Here is a tiny trained network, its code and every weight. The questions are about switching its units off for an input and a class, where a switched-off unit gives its printed mean instead of its output.

import numpy as np


def w(rows, s, z=0):
    codes = np.array(rows[::2]) - 128.0
    scale = np.full(codes.shape[1], s)
    scale[-1] = z or s
    return codes * scale


def f(y):
    return y / 2 * (1 + np.tanh(0.7978845608 * (y + 0.044715 * y**3)))


def log_softmax(a):
    a = a - a.max(-1, keepdims=True)
    return a - np.log(np.exp(a).sum(-1, keepdims=True))


def net(x, mask):
    res = np.array(x, float).reshape(1, 7) / 4 @ E
    y = f(res @ A[0][:, :-1].T + A[0][:, -1])
    res = res + np.where(mask, y, B[0][:, -1]) @ B[0][:, :-1]
    return log_softmax(res[-1] @ U[:, :-1].T + U[:, -1])


A, B = {}, {}
E = w([
[152,231,115,85,21,91,42],'x0',
[26,151,146,163,126,74,46],'x1',
[151,99,65,70,237,254,129],'x2',
[115,68,182,60,45,118,105],'x3',
[43,134,152,130,127,183,129],'x4',
[108,5,208,99,37,125,74],'x5',
[71,150,184,73,132,99,130],'x6',
],0.0066)
A[0] = w([
[192,175,54,198,127,149,78,146],'neuron 0',
[135,139,131,154,251,151,175,213],'neuron 1',
[121,179,170,190,86,76,156,212],'neuron 2',
[107,119,108,146,172,126,184,50],'neuron 3',
[183,183,3,170,142,158,103,158],'neuron 4',
[212,88,63,101,167,157,127,148],'neuron 5',
[99,74,181,124,107,114,153,254],'neuron 6',
[174,145,82,136,167,180,147,107],'neuron 7',
[129,89,125,145,140,212,78,148],'neuron 8',
],0.011,0.0041)
B[0] = w([
[47,151,111,167,66,101,192,203],'neuron 0',
[101,27,141,24,114,12,131,255],'neuron 1',
[42,114,187,233,108,101,80,216],'neuron 2',
[112,127,178,51,214,100,49,161],'neuron 3',
[50,110,68,214,142,115,194,234],'neuron 4',
[178,68,154,169,156,139,220,224],'neuron 5',
[111,102,98,174,58,95,81,231],'neuron 6',
[174,123,120,144,170,66,186,202],'neuron 7',
[222,110,112,200,16,195,255,190],'neuron 8',
],0.0075,0.0093)
U = w([
[204,207,173,82,104,124,80,5],'0',
[166,200,212,132,179,185,73,3],'1',
[145,164,108,79,189,63,133,44],'2',
[100,125,129,66,170,142,144,4],'3',
[225,81,163,108,140,175,137,162],'4',
[77,106,138,179,93,159,175,250],'5',
[152,227,165,145,183,175,118,4],'6',
[104,149,215,93,73,40,2,246],'7',
],0.0087,0.0043)

Each question gives the input, the list of numbers given to net, and the class t.
The units are the neurons (one row each of A and B). Each row of codes is followed by its name. A weight is (code - 128) times the scale printed after its matrix; where a second scale follows, it is the last column's (A, B and U).
mask holds one flag per neuron, in row order. A switched-off neuron (its flag False) gives its mean, the last column of its row in B, instead of its output. The means were averaged over made-up inputs and are rounded, as every weight is.
A unit's drop is (log p(t) with every unit on - log p(t) with that unit switched off) / (log p(t) with every unit on - log p(t) with every unit switched off).
The circuit of an input: a set's keep is (log p(t) with only the set's units on - log p(t) with every unit switched off) / (log p(t) with every unit on - log p(t) with every unit switched off). Starting from all 9 units, units are removed one at a time, each time the one whose removal leaves the highest keep (on an exact tie, the one counted first), for as long as the keep stays at least 0.8.
circuit, biggest first: the units of the circuit, biggest drop first
top k neurons: the k neurons with the biggest drops, biggest first
drop of u: that unit's drop, to one decimal
input [-1,1,4,7,4,5,-7], class 4: top neuron -> neuron 4
input [0,-2,4,6,4,4,-3], class 4: circuit, biggest first -> neuron 4; neuron 2
input [-5,-7,-6,-2,0,-2,-6], class 2: circuit, biggest first -> neuron 8; neuron 1
input [-7,3,-2,-3,3,-4,-1], class 7: circuit, biggest first -> neuron 1; neuron 3
input [-8,2,-1,-7,-1,5,-1], class 7: circuit, biggest first -> neuron 1; neuron 4; neuron 3
input [2,-3,5,-6,-3,-2,7], class 2: circuit, biggest first -> neuron 1; neuron 7
input [-8,-2,-8,0,-5,7,-8], class 7: circuit, biggest first -> neuron 4; neuron 8
input [-8,2,3,8,-8,-5,-7], class 4: circuit, biggest first -> neuron 5; neuron 2
input [-8,1,-5,5,2,5,1], class 7: circuit, biggest first -> neuron 4; neuron 5
input [-5,-6,-8,3,4,-8,-4], class 2: circuit, biggest first -> neuron 8; neuron 3
input [-1,4,-5,0,8,-4,2], class 7: circuit, biggest first -> neuron 4; neuron 8
input [-1,-3,4,6,0,8,2], class 4: top 3 neurons -> neuron 4; neuron 2; neuron 0
input [-8,1,-5,-8,-4,-5,1], class 7: top 3 neurons -> neuron 1; neuron 3; neuron 2
input [-7,1,7,4,7,-7,1], class 3: circuit, biggest first -> neuron 1
input [-6,2,-5,-7,4,6,-5], class 7: top 2 neurons -> neuron 4; neuron 5
input [-6,-8,-5,-1,-6,6,-7], class 4: top 2 neurons -> neuron 4; neuron 0
input [-8,-1,8,-1,-7,-5,-7], class 2: top 3 neurons -> neuron 1; neuron 3; neuron 7
input [-6,5,6,-7,3,-8,-1], class 2: top 2 neurons -> neuron 1; neuron 3
input [-7,1,3,-8,3,6,-7], class 4: drop of neuron 1 -> 0.1
input [-5,-6,2,7,6,-8,8], class 2: top neuron -> neuron 1
input [-8,-2,-1,5,-7,-1,-4], class 4: drop of neuron 0 -> 0.1
input [-5,4,-3,-7,2,-6,1], class 2: drop of neuron 2 -> -0.2
